Below is a small trained network, with its code and all its weights. Each question gives an input and a class and asks what happens when units are switched off, that is, made to give their printed mean instead of their output.

import numpy as np


def w(rows, s, z=0):
    codes = np.array(rows[::2]) - 128.0
    scale = np.full(codes.shape[1], s)
    scale[-1] = z or s
    return codes * scale


def f(y):
    return y / 2 * (1 + np.tanh(0.7978845608 * (y + 0.044715 * y**3)))


def log_softmax(a):
    a = a - a.max(-1, keepdims=True)
    return a - np.log(np.exp(a).sum(-1, keepdims=True))


def net(x, mask):
    res = np.array(x, float).reshape(1, 5) / 4 @ E
    y = f(res @ A[0][:, :-1].T + A[0][:, -1])
    res = res + np.where(mask, y, B[0][:, -1]) @ B[0][:, :-1]
    return log_softmax(res[-1] @ U[:, :-1].T + U[:, -1])


A, B = {}, {}
E = w([
[138,106,81,195,121,183,156,130,189,102,143],'x0',
[224,113,168,118,161,121,166,86,146,150,124],'x1',
[144,137,122,48,45,119,108,128,191,180,186],'x2',
[183,127,125,181,33,97,150,116,36,212,35],'x3',
[142,160,169,124,147,248,46,72,93,101,143],'x4',
],0.016)
A[0] = w([
[132,97,108,177,103,170,152,134,198,137,136,105],'neuron 0',
[96,159,197,106,165,90,111,120,89,150,111,98],'neuron 1',
[98,140,144,174,214,93,148,108,65,96,102,50],'neuron 2',
[9,148,104,131,101,126,109,171,100,97,157,38],'neuron 3',
[189,88,190,95,203,124,190,77,166,148,133,35],'neuron 4',
[110,129,150,84,165,89,123,161,98,131,124,66],'neuron 5',
[103,54,143,123,133,62,200,211,151,143,126,66],'neuron 6',
[94,148,130,64,227,129,157,141,175,84,190,2],'neuron 7',
[125,169,120,38,145,124,122,141,127,182,119,118],'neuron 8',
],0.012,0.0072)
B[0] = w([
[158,138,32,144,254,92,135,120,123,165,150,186],'neuron 0',
[117,83,75,155,221,183,176,207,133,106,93,182],'neuron 1',
[149,151,19,14,76,125,91,64,183,224,199,205],'neuron 2',
[20,141,169,137,160,58,77,107,135,152,76,193],'neuron 3',
[25,114,177,230,116,56,29,91,172,146,91,200],'neuron 4',
[153,105,101,202,179,123,149,183,142,96,162,164],'neuron 5',
[116,111,238,82,168,231,126,121,110,161,141,221],'neuron 6',
[150,141,106,107,75,142,201,133,16,205,97,252],'neuron 7',
[180,100,54,116,165,127,137,137,164,125,161,176],'neuron 8',
],0.01,0.022)
U = w([
[148,138,130,139,72,95,185,132,32,188,51,123],'0',
[78,136,163,144,138,52,74,119,129,153,87,119],'1',
[126,144,101,57,108,95,122,120,188,171,210,138],'2',
[115,147,211,104,183,253,85,104,91,125,150,138],'3',
[128,120,80,154,209,120,167,145,131,114,127,116],'4',
[124,133,144,92,139,97,138,99,104,123,117,250],'5',
[128,148,146,125,110,84,155,135,156,72,128,88],'6',
[124,131,145,127,114,84,138,126,158,58,141,92],'7',
],0.017,0.015)

Each question gives the input, the list of numbers given to net, and the class t.
The units are the neurons (one row each of A and B). Each row of codes is followed by its name. A weight is (code - 128) times the scale printed after its matrix; where a second scale follows, it is the last column's (A, B and U).
mask holds one flag per neuron, in row order. A switched-off neuron (its flag False) gives its mean, the last column of its row in B, instead of its output. The means were averaged over made-up inputs and are rounded, as every weight is.
A unit's drop is (log p(t) with every unit on - log p(t) with that unit switched off) / (log p(t) with every unit on - log p(t) with every unit switched off).
The circuit of an input: a set's keep is (log p(t) with only the set's units on - log p(t) with every unit switched off) / (log p(t) with every unit on - log p(t) with every unit switched off). Starting from all 9 units, units are removed one at a time, each time the one whose removal leaves the highest keep (on an exact tie, the one counted first), for as long as the keep stays at least 0.8.
units of the circuit, in order: the units of the circuit, biggest drop first
unit that matters most: the unit with the biggest drop
top k neurons: the k neurons with the biggest drops, biggest first
drop when u is switched off: that unit's drop, to one decimal
input [2,0,-1,-6,6], class 0: unit that matters most : neuron 7
input [-7,7,1,4,3], class 1: top 2 neurons : (neuron 4; neuron 7)
input [8,5,-6,0,7], class 4: top 3 neurons : (neuron 6; neuron 0; neuron 3)
input [5,-5,-8,7,-2], class 2: units of the circuit, in order : (neuron 2; neuron 7)
input [-6,8,-3,-7,8], class 1: top 2 neurons : (neuron 4; neuron 6)
input [-6,-3,2,-4,5], class 4: top 3 neurons : (neuron 6; neuron 8; neuron 1)
input [-4,5,5,0,5], class 1: top 2 neurons : (neuron 6; neuron 2)
input [7,-3,2,6,-4], class 4: top 2 neurons : (neuron 7; neuron 0)
input [-8,4,8,7,8], class 2: top 2 neurons : (neuron 7; neuron 8)
input [-6,4,-2,4,-1], class 4: units of the circuit, in order : (neuron 7; neuron 1)
input [-2,-1,8,-8,-7], class 0: top 2 neurons : (neuron 7; neuron 2)
input [8,8,-6,6,1], class 1: units of the circuit, in order : (neuron 4; neuron 7)
input [3,-4,-3,2,-2], class 1: top 2 neurons : (neuron 7; neuron 1)
input [-1,-6,4,-1,-4], class 1: unit that matters most : neuron 3
input [-4,-5,0,2,-1], class 1: top 3 neurons : (neuron 7; neuron 3; neuron 0)
input [-8,6,8,5,4], class 2: top 3 neurons : (neuron 8; neuron 7; neuron 0)
input [0,-3,-5,3,-2], class 2: top 3 neurons : (neuron 7; neuron 2; neuron 4)
input [-2,1,-4,-5,0], class 0: drop when neuron 7 is switched off : 0.9
input [-2,6,6,-7,-4], class 0: drop when neuron 7 is switched off : 1.0
input [-4,-1,-8,2,-6], class 2: drop when neuron 1 is switched off : 0.0
input [-2,-2,1,-6,-8], class 3: unit that matters most : neuron 6
